Rows, each with roughly how far along a hidden order it lies (0 to 12):
[  3   8 -10  -3  -6  -5   0   2   3   0  -4  -1 -13   1  -7   3   0   4
 -10  -1 -11   9  -4   0   9  -2  -2   3  -8  -4  -8 -13  -2  -4   1  -4
   3  -3  -4  -3   0 -12   4  -1  -5  -3  -5  -9  13   3   2   2  -1  -7
  11  -1   2   4  -9  -7  -4   3] | 6
[  4  20 -26  -7 -11  -2   1  20   0  -1  -3   1 -18   2   4  19   5   6
 -10 -10 -25   2  -8  -4   1   0  -2  -2 -13  -6  -8 -13  -3   1  -3   1
   5   2 -10  -2   5 -19   5  18  -5  -4   0  -6  31  13   4  10  -8  -7
  16  -4   3  12  -9 -14  -5   5] | 9
[ -1  28 -57 -13 -15   3   0  16  -4  -4  -2   5 -23   6   8  30   7  15
  -7 -21 -31  -8 -10 -10  -8   0  -2  -7 -26  -5  -8 -35  -1   8 -12  14
   8   4 -20  -1  17 -28  12  39  14  -3  -5  -2  57  26   7  17 -13  -1
  27  -7   4  19 -10 -24  -8   8] | 12
[  2  22 -42 -10 -15   0   1  26   4  -1  -2   3 -21   4   6  24   4  17
  -7 -16 -26  -3 -10  -4  -5   0  -1  -5 -16  -6  -8 -30  -3   5  -6   8
   6   5 -15  -1   7 -27   6  32   1  -4   1  -4  45  18   6  14 -12  -4
  22  -6   4  17  -8 -19  -7   5] | 11
[ 15  -8  24  10   3   1   5   7  26   9   9  -2  15   4 -18   4 -25 -20
  20  14  19  13   2  16   1  -5   5   6  32   2   2  27   2  -4  19 -16
  -6  -7  17  -5 -37   9  -9 -23 -33  -2  22 -14 -32 -18   1  -4  -2   1
 -13   8  -1  -2   5  18  -7 -15] | 0
[  2  16 -25  -7 -12   1   1  11   3  -1   1   2  -9   8  -3  18  -3   9
  -3  -6 -15   3  -6  -1  -2  -4   0  -4 -13  -3  -7 -22  -1   1  -3   3
   4  -2  -8  -1   0 -21   8  13  -3  -3   1 -10  28   8   5   9  -8  -2
  18  -3   3   9 -10 -12 -11  -1] | 8
[  9   3   4   3  -5  -4   2   3   9   2  -1  -1   9   2 -13   3  -6  -3
  -3   3  -4  13  -2   6   8  -3   0   5   5  -2  -6  -6  -2  -4   7  -9
   1  -5   3  -4 -13  -6  -1  -9 -17  -3   5 -12  -5  -5   1   1  -1  -4
   3   1   2   3  -3   3  -4  -3] | 4
[  4  10 -14  -8 -12   2   1   0   3  -2   3   2  -3   8  -7  11  -8  10
   1  -1 -13   5  -4   0   0  -6   0  -2  -8  -1  -6 -17   1  -1  -2   1
   2  -5  -7  -1   5 -18   7   7   2  -2  -2 -12  21   5   4   7  -5  -1
  16   0   2   7 -11  -6 -12  -1] | 7

Next part:
[  1   2  -2 -10   2  -7  -5   1  13  11   0 -14   1   0  -2   4  -1  -7
  -3   2  19 -13   1  18  -4  22 -13  18   1   8  -1  20  36   1  16 -30
  -1 -16  -2 -17   3 -13   1  -4   0  -3   0 -15 -27 -42  -1   1 -10  60] | 0
[ 10   2   0   3   2  -5  -3   1  10  13  -9  22   0   6 -15  -3  -1  -1
  -3   4   9  12   5   3   6  12   0  10   1   0  -8   0  -1  41   0  -4
  -1 -27 -43   5   0   0 -15  10  -2 -11  -1  -2   8   0  -1  36 -14  -3] | 6
[  0   1  -6  -1   1   0   0   1   0  -6   2   5   0   0   0  -1   2 -40
  11   0  -1  -1   0 -24 -28   0   1   0   1   3   0   0   0   9 -27  -5
   0   0  -9   6   6  -4   0   1 -12   1   2   2  -6   0   0   0  20 -21] | 8
[  5   1  -1  11   7  -3   0 -22   0  10   0  -1   1 -17  -1   7   0  -1
  -2 -12   0  -1  -1   0 -36   0  -9   0   0  44 -14  17   7  11   1 -24
  10  15  -1   0  25   0 -33  -1  -1 -23   3  -1 -12  -3  -5  -2   0   0] | 11
[  0   1  12  -6  11   0  -1 -25   0   6   7   0   0   0   9   6  41   0
 -14 -20   1 -22   0 -13 -46   5  -8  -6 -20  26 -13  17  -2  -1   9  -1
  16   2  23   0  14 -10  -1  -8   9 -14   2 -18   0   1  -3  -1   7  -1] | 7
[ 14 -10   9   7 -18 -10  -5   0  14   2 -10  27   1   8 -15   0  52   6
   0  12  11  -2   9  48  -5  11  19   0   0   8 -10   0 -19   0  -1 -21
  -9 -31 -55   8  -3  -2   1  11  16  -9   0 -12   8  18  -1  -3 -11  -8] | 8
[  0  -1  -8  -8   8  -1   0  19  -2  -6  -1   1   0 -14   0   5   1   0
   5   0   0   0   0  -9   2  -3 -11   7 -11  36   0 -10  11   6  24   0
  -3   1 -10  -3  -1  -8 -20  -4   1   6   0  10  -9  -1   9   4   0  -8] | 9
[  1 -22   2  11  28   1   3  -2  12  -5   0 -19 -20   0  11   2  -2 -11
  -5 -30   0  -3  26   2  -4  -1   0 -12 -10   5  -3   1  44  30  48 -54
   6   6 -11 -38   0   0 -54   1  12 -58   5  -3  -3   0  -1  61  -1  51] | 12
[  0  -6   0   0  17   1   0   7  37   9  -6  12   3  10  -1   6 -16 -36
   0   5 -14   7   0  41  30   7   4  10  29  16   9   3   4  12  46  -9
   0 -16   1   5   0   0   0  -1 -16   0   0   3 -17   6   9 -16   0  -9] | 6
[  0  -8  -4   1  -2 -12   3  12  -3   3   2   1   0   6  -9  -9   1   1
   2  -1 -10  10   0   9  -4   6  13  12  11 -15   4   0  -5  15  -8   3
  -9   2 -15   6   0  -1  -1   2 -11  -2   6  -2   2   0   1  21   1  -3] | 4
[ -8  -7   3   0  -3   0  10  10   1   0  -2   0  -2   0   5   8  -2   0
  12 -26   8  -1   1   1 -13  -5 -24  22  -1   1   8   0  18   0   0   0
 -13   0 -12  17   0   0   7   0  24   7   3   4  -1   0   1   3  -1   4] | 2
